Below are the code and all the weights of a small trained network. Each question names an input and a class and asks about switching units off, where a switched-off unit gives its printed mean instead of its output.

import numpy as np


def w(rows, s, z=0):
    codes = np.array(rows[::2]) - 128.0
    scale = np.full(codes.shape[1], s)
    scale[-1] = z or s
    return codes * scale


def norm(h):
    return h / np.sqrt((h * h).mean(-1, keepdims=True) + 1e-5)


def f(y):
    return np.maximum(y, 0)


def log_softmax(a):
    a = a - a.max(-1, keepdims=True)
    return a - np.log(np.exp(a).sum(-1, keepdims=True))


def net(x, mask):
    res = np.array(x, float).reshape(1, 8) / 4 @ E
    u = 0
    for l in range(2):
        y = f(norm(res) @ A[l][:, :-1].T + A[l][:, -1])
        res = res + np.where(mask[u : u + 4], y, B[l][:, -1]) @ B[l][:, :-1]
        u += 4
    return log_softmax(norm(res)[-1] @ U[:, :-1].T + U[:, -1])


A, B = {}, {}
E = w([
[137,215,237,160,65,112,120,60,90,121,200],'x0',
[163,56,217,103,108,151,188,146,122,162,128],'x1',
[40,119,130,160,188,62,119,232,69,141,127],'x2',
[178,89,151,133,49,113,123,109,138,70,103],'x3',
[66,111,115,71,61,171,155,107,26,114,206],'x4',
[196,146,123,131,70,105,114,122,144,114,112],'x5',
[141,177,105,172,88,86,72,254,110,152,95],'x6',
[57,157,114,84,167,52,135,36,174,177,119],'x7',
],0.0071)
A[0] = w([
[140,120,159,144,78,151,255,153,132,156,83,8],'L0N1',
[174,97,218,96,167,111,140,135,69,147,92,22],'L0N2',
[184,86,139,203,148,181,71,152,116,88,199,112],'L0N3',
[147,183,116,130,132,131,59,153,111,165,117,37],'L0N4',
],0.0086,0.0014)
B[0] = w([
[51,113,23,151,172,153,205,73,243,126,157,210],'L0N1',
[108,186,137,174,146,58,199,186,72,143,200,215],'L0N2',
[87,128,153,89,2,46,2,84,138,28,132,255],'L0N3',
[94,155,211,151,154,199,213,194,35,233,156,202],'L0N4',
],0.0076,0.004)
A[1] = w([
[72,114,100,103,54,147,101,134,59,105,201,2],'L1N1',
[141,181,254,104,114,94,86,92,82,114,194,126],'L1N2',
[79,197,128,105,134,122,96,118,114,51,76,121],'L1N3',
[88,136,159,144,150,107,88,226,79,66,132,162],'L1N4',
],0.0069,0.0017)
B[1] = w([
[136,117,171,129,79,79,147,74,107,134,80,227],'L1N1',
[198,180,144,55,148,41,109,214,81,147,163,254],'L1N2',
[123,104,117,154,54,97,143,126,254,205,183,180],'L1N3',
[106,139,126,146,48,129,35,134,133,100,139,225],'L1N4',
],0.014,0.0068)
U = w([
[85,85,136,124,132,67,31,73,164,119,116,125],'0',
[140,89,66,31,208,104,55,161,105,60,100,242],'1',
[58,151,154,161,142,170,62,80,158,52,149,231],'2',
[77,147,77,243,112,121,182,130,191,103,254,3],'3',
[82,87,205,141,148,172,24,77,118,147,98,76],'4',
[152,38,191,112,189,95,10,77,90,157,18,50],'5',
[125,136,53,185,156,126,128,125,96,64,146,91],'6',
],0.0055,0.0021)

Each question gives the input, the list of numbers given to net, and the class t.
The units are the neurons (one row each of A and B). Each row of codes is followed by its name. A weight is (code - 128) times the scale printed after its matrix; where a second scale follows, it is the last column's (A, B and U).
mask holds one flag per neuron, layer by layer. A switched-off neuron (its flag False) gives its mean, the last column of its row in B, instead of its output. The means were averaged over made-up inputs and are rounded, as every weight is.
A unit's drop is (log p(t) with every unit on - log p(t) with that unit switched off) / (log p(t) with every unit on - log p(t) with every unit switched off).
The circuit of an input: a set's keep is (log p(t) with only the set's units on - log p(t) with every unit switched off) / (log p(t) with every unit on - log p(t) with every unit switched off). Starting from all 8 units, units are removed one at a time, each time the one whose removal leaves the highest keep (on an exact tie, the one counted first), for as long as the keep stays at least 0.8.
units of the circuit, in order: the units of the circuit, biggest drop first
k most important neurons: the k neurons with the biggest drops, biggest first
k most important neurons of layer l: the k neurons of layer l with the biggest drops, biggest first
drop of u: that unit's drop, to one decimal
input [4,-5,2,7,7,-6,0,-1], class 5: units of the circuit, in order : L1N1
input [-6,-7,-3,7,-1,-7,3,-2], class 3: 3 most important neurons : L1N3, L1N2, L1N1
input [-7,8,3,-7,-1,-2,-5,1], class 3: units of the circuit, in order : L1N2, L0N2
input [1,6,-5,-1,-6,-6,-1,-3], class 3: units of the circuit, in order : L0N1, L0N2
input [-4,8,-2,-2,7,0,4,-2], class 3: 2 most important neurons of layer 0 : L0N1, L0N2
input [8,-3,-4,-7,1,-2,-7,6], class 1: units of the circuit, in order : L1N2, L0N1
input [-3,7,-5,-3,-1,8,5,5], class 3: 4 most important neurons : L0N1, L1N2, L1N1, L0N3
input [-1,7,-2,-3,-1,3,-1,0], class 3: 2 most important neurons : L0N1, L0N2
input [2,8,-2,1,-8,5,7,0], class 3: 3 most important neurons of layer 1 : L1N2, L1N1, L1N4
input [8,1,3,3,-6,-5,5,5], class 1: 3 most important neurons of layer 1 : L1N2, L1N1, L1N3
input [8,-1,4,5,-1,5,-4,4], class 1: drop of L0N3 : 0.1
input [-4,-7,-6,3,-1,-8,-1,-2], class 3: drop of L1N2 : 0.2
input [6,2,1,0,4,7,-2,2], class 1: drop of L1N1 : -0.1
input [8,-3,-4,5,-3,3,3,5], class 1: drop of L1N2 : 0.9
